What each symbol does to the objects:
at | χ θ ε τ π κ α δ ζ
peki | rora dine voka mani rutu rusa tatu pore tode
pavu | - - - nuze - - - zugi -
tata | - befo tufu - - - - - -
rovo | tode libo dono nuse nuso lone fita rosu rora
bilu | rutu salo zupa niba rora pake rigo vine nuso
mani | zugi - - peki - - - - -
libo | - rovo - - - - - - tufu
zupa | - - bilu - befo - - - -
voka | befo - peki - - - - - -
sisi | - - - vinu - zugi - - -
riki | - vinu - - - tufu - - -
dine | tufu peki - - - - - - -
bagu | - - - - - - nuze veri -
kesa | - zugi - tufu - - - - -
rora | peki tufu befo zugi bilu vinu veri nuze rovo
sosu | - - - veri - - zugi - -
potu | - - veri - - - befo - -
gagi | - - vinu - - befo - - -
tode | rovo - - - - - - - peki
vine | - - - - nuze - - bilu -
zuli | - - - - - nuze - vinu -
niba | - - - bilu zugi - - - -
rusa | vinu - - - - peki - - -
sire | - veri - - - - tufu - -
nuze | pore bedu leve pavu vine zuli bagu rora rosu
vinu | rusa riki gagi sisi pake rora kose zuli lone
fita | - - - - - - rovo - veri
rutu | bilu - - - peki - - - -
seda | - - zugi befo - - - - -
pore | nuze - - - - - - peki -
veri | tatu sire potu sosu rigo kose rora bagu fita
dono | - - rovo - - - - - befo
befo | voka tata rora seda zupa gagi potu leve dono
tufu | dine rora tata kesa salo riki sire bedu libo
bedu | - nuze - - - - - tufu -
lone | - - - - - rovo - - vinu
rosu | - - - - - - - rovo nuze
rigo | - - - - veri - bilu - -
kose | - - - - - veri vinu - -
pake | - - - - vinu bilu - - -
nuse | - - - rovo - - - - zugi
tatu | veri - - - - - peki - -
nuso | - - - - rovo - - - bilu
salo | - bilu - - tufu - - - -
zugi | mani kesa seda rora niba sisi sosu pavu nuse
leve | - - nuze - - - - befo -

In the rows, 23 stands for zero.

The rows follow the links: the fewer symbols apart two objects are, the more alike their rows tend to be.

Object, then a row for it; each showing differs a little:
sisi: 26,24,10,19,19,14,21,32,13,10,23,15,9,21,28,25,8,25,15,15,30,24,28,22,29,23,21,27,21,24,12,35,29,21,26,21,22,28,21,24,34,21,16,21,22,26
seda: 33,23,8,20,29,28,12,25,16,15,23,15,20,20,22,25,21,31,25,20,36,30,19,29,28,24,30,39,23,27,24,30,15,25,31,27,24,34,21,29,28,24,19,17,31,26
dine: 21,22,25,24,21,17,26,11,33,30,23,21,40,21,14,23,14,14,39,28,30,24,27,31,27,31,18,19,17,22,20,28,18,18,23,22,21,24,23,28,25,18,26,29,13,6
pake: 27,22,22,20,20,25,29,31,32,20,27,20,15,26,35,19,21,22,11,12,10,17,26,14,24,21,16,16,29,10,18,18,36,24,24,13,23,18,28,31,25,27,21,17,11,23
salo: 26,17,28,18,20,25,22,21,43,34,16,22,36,15,19,24,27,18,26,28,17,15,21,22,30,25,14,21,31,9,19,20,17,31,31,16,20,17,21,37,19,29,23,25,16,19
gagi: 31,30,20,20,20,16,27,26,15,14,30,16,14,33,28,16,12,22,23,2,24,19,19,16,19,22,16,21,27,32,21,20,21,27,19,19,20,24,23,25,25,24,31,5,19,26
rovo: 24,24,40,25,29,23,21,19,18,24,30,36,24,29,12,24,40,26,22,26,23,19,23,29,17,29,28,22,34,25,25,28,32,27,19,29,23,30,18,10,22,21,23,38,28,25
riki: 23,26,23,16,15,13,25,22,20,17,25,22,22,26,23,18,10,12,26,15,23,14,27,16,29,26,8,13,20,27,10,28,25,23,21,17,16,24,25,30,28,25,25,16,15,15
zuli: 14,30,16,25,18,21,31,25,13,13,33,22,7,31,36,15,16,17,18,19,22,27,21,14,25,19,19,13,17,23,15,25,22,18,21,19,21,14,25,27,31,22,28,17,22,25
nuze: 11,25,23,25,26,26,32,15,22,24,33,30,16,19,29,23,25,19,28,39,23,35,12,17,28,18,28,22,14,20,27,22,10,24,14,24,21,6,22,22,29,25,27,26,32,29

Each walk starts at a row. The symbols on each line, taken left to right, move it on to the next object.
Answer with the object's row; about right is enough.
23,24,19,30,19,17,31,26,25,22,28,20,18,35,29,18,10,22,22,8,21,20,33,19,18,20,16,15,21,27,22,27,28,11,20,23,23,22,22,22,32,19,27,13,8,18
κ τ τ χ θ ζ ζ	24,20,32,16,23,17,24,14,26,32,19,25,38,20,11,25,17,10,37,38,21,16,17,21,27,32,17,21,21,21,21,26,20,26,22,19,19,18,23,28,22,24,23,24,19,11
κ κ ζ ζ ζ	24,24,41,19,20,16,16,15,21,26,26,29,34,28,9,25,33,20,29,29,25,18,22,30,19,32,18,19,28,18,13,32,26,29,23,25,23,29,13,19,23,22,27,37,24,11
24,16,7,29,29,22,22,24,22,18,20,16,26,14,17,30,14,30,20,24,37,34,31,33,31,19,29,30,20,21,26,32,26,13,29,27,25,32,21,21,33,20,16,23,20,20
τ χ χ π π ζ	21,26,35,29,23,24,26,15,24,27,30,28,26,33,11,21,37,26,25,21,23,27,32,31,16,30,27,22,29,21,32,27,29,17,21,29,32,31,20,9,25,15,26,36,22,19
ζ χ π π ζ ζ κ	25,24,24,23,21,14,31,26,13,18,28,24,12,35,32,17,8,18,18,8,16,16,29,13,23,24,16,14,23,27,19,26,34,22,15,18,19,21,29,20,29,22,25,10,17,23
12,27,25,17,15,19,28,13,23,24,29,26,29,17,20,22,23,15,35,41,25,28,15,14,33,22,22,19,20,19,10,25,6,23,24,21,19,11,19,28,27,22,27,29,26,16
θ α α χ	5,28,16,30,25,28,36,15,30,27,32,19,22,21,26,23,24,23,28,35,22,40,27,20,22,18,26,15,12,21,33,19,13,11,19,26,27,11,22,19,31,15,26,24,21,21
δ χ χ δ δ ζ ζ	23,21,20,32,32,20,34,10,33,32,23,22,33,20,20,23,11,27,26,24,21,29,32,24,15,23,24,23,20,24,43,24,25,10,17,26,24,21,26,19,28,14,23,21,13,14
34,22,25,25,22,31,23,24,42,22,21,22,28,17,20,21,36,33,21,17,16,22,12,22,25,21,24,31,40,18,32,16,20,32,28,20,26,20,23,32,14,34,28,21,20,31
π π π ε π π τ	28,19,10,19,29,24,20,31,12,20,14,16,18,14,23,28,12,29,15,29,32,27,25,30,34,25,30,35,20,25,23,34,27,16,28,27,21,30,21,27,34,25,8,24,26,25
κ κ ζ ζ ζ	25,23,26,21,29,24,13,27,11,16,25,23,19,23,15,26,32,30,18,25,29,23,25,30,26,25,30,33,27,22,19,39,29,23,31,30,24,34,16,17,28,24,19,42,28,26
11,28,35,25,24,24,29,20,16,25,33,36,19,30,20,19,44,27,22,32,26,27,22,24,20,25,24,18,27,21,22,28,20,27,19,25,26,23,17,12,28,22,26,42,28,29
ζ θ θ δ ε δ	21,36,17,24,28,30,29,16,23,19,32,21,19,25,26,18,31,28,33,22,29,33,4,15,26,19,28,25,25,31,32,20,6,29,19,26,21,19,21,24,23,27,36,14,34,35
δ α α κ κ ζ	29,28,36,21,30,23,16,16,17,21,29,29,25,34,12,22,40,34,26,14,26,21,19,25,16,25,25,26,36,26,27,29,25,30,23,27,26,37,16,15,22,24,29,31,31,29
25,21,38,24,20,28,23,25,33,28,24,27,25,27,20,22,44,26,13,24,13,21,27,27,21,25,20,22,35,10,26,26,29,25,27,24,29,27,19,21,20,26,22,39,19,26
ζ ζ ζ χ	23,16,22,26,23,31,32,23,45,32,23,17,31,19,25,21,28,29,19,21,9,26,29,24,22,23,21,23,31,12,36,18,26,18,27,22,28,19,25,30,21,26,21,22,7,21
χ θ θ π θ π θ	30,16,27,23,28,30,31,25,43,29,20,23,27,15,25,22,34,25,15,28,5,19,21,21,25,24,20,29,36,10,29,17,26,27,27,21,27,12,25,29,18,36,22,26,16,31
13,22,23,23,20,35,33,26,38,27,29,21,20,14,27,23,36,27,14,30,9,28,16,17,31,15,25,20,27,11,26,16,16,22,24,22,25,11,26,33,22,29,20,26,21,30
π π π ε δ	39,27,22,24,31,23,18,13,19,26,26,21,27,28,22,20,22,32,35,17,24,26,8,21,18,22,23,32,31,35,37,25,17,31,22,29,21,25,24,25,21,30,35,7,27,30
ε κ τ τ ζ	22,28,36,23,22,14,22,27,12,14,32,32,11,37,17,21,28,24,16,10,19,18,29,18,17,26,15,14,30,25,16,30,33,26,21,24,27,33,21,12,27,19,25,29,23,24
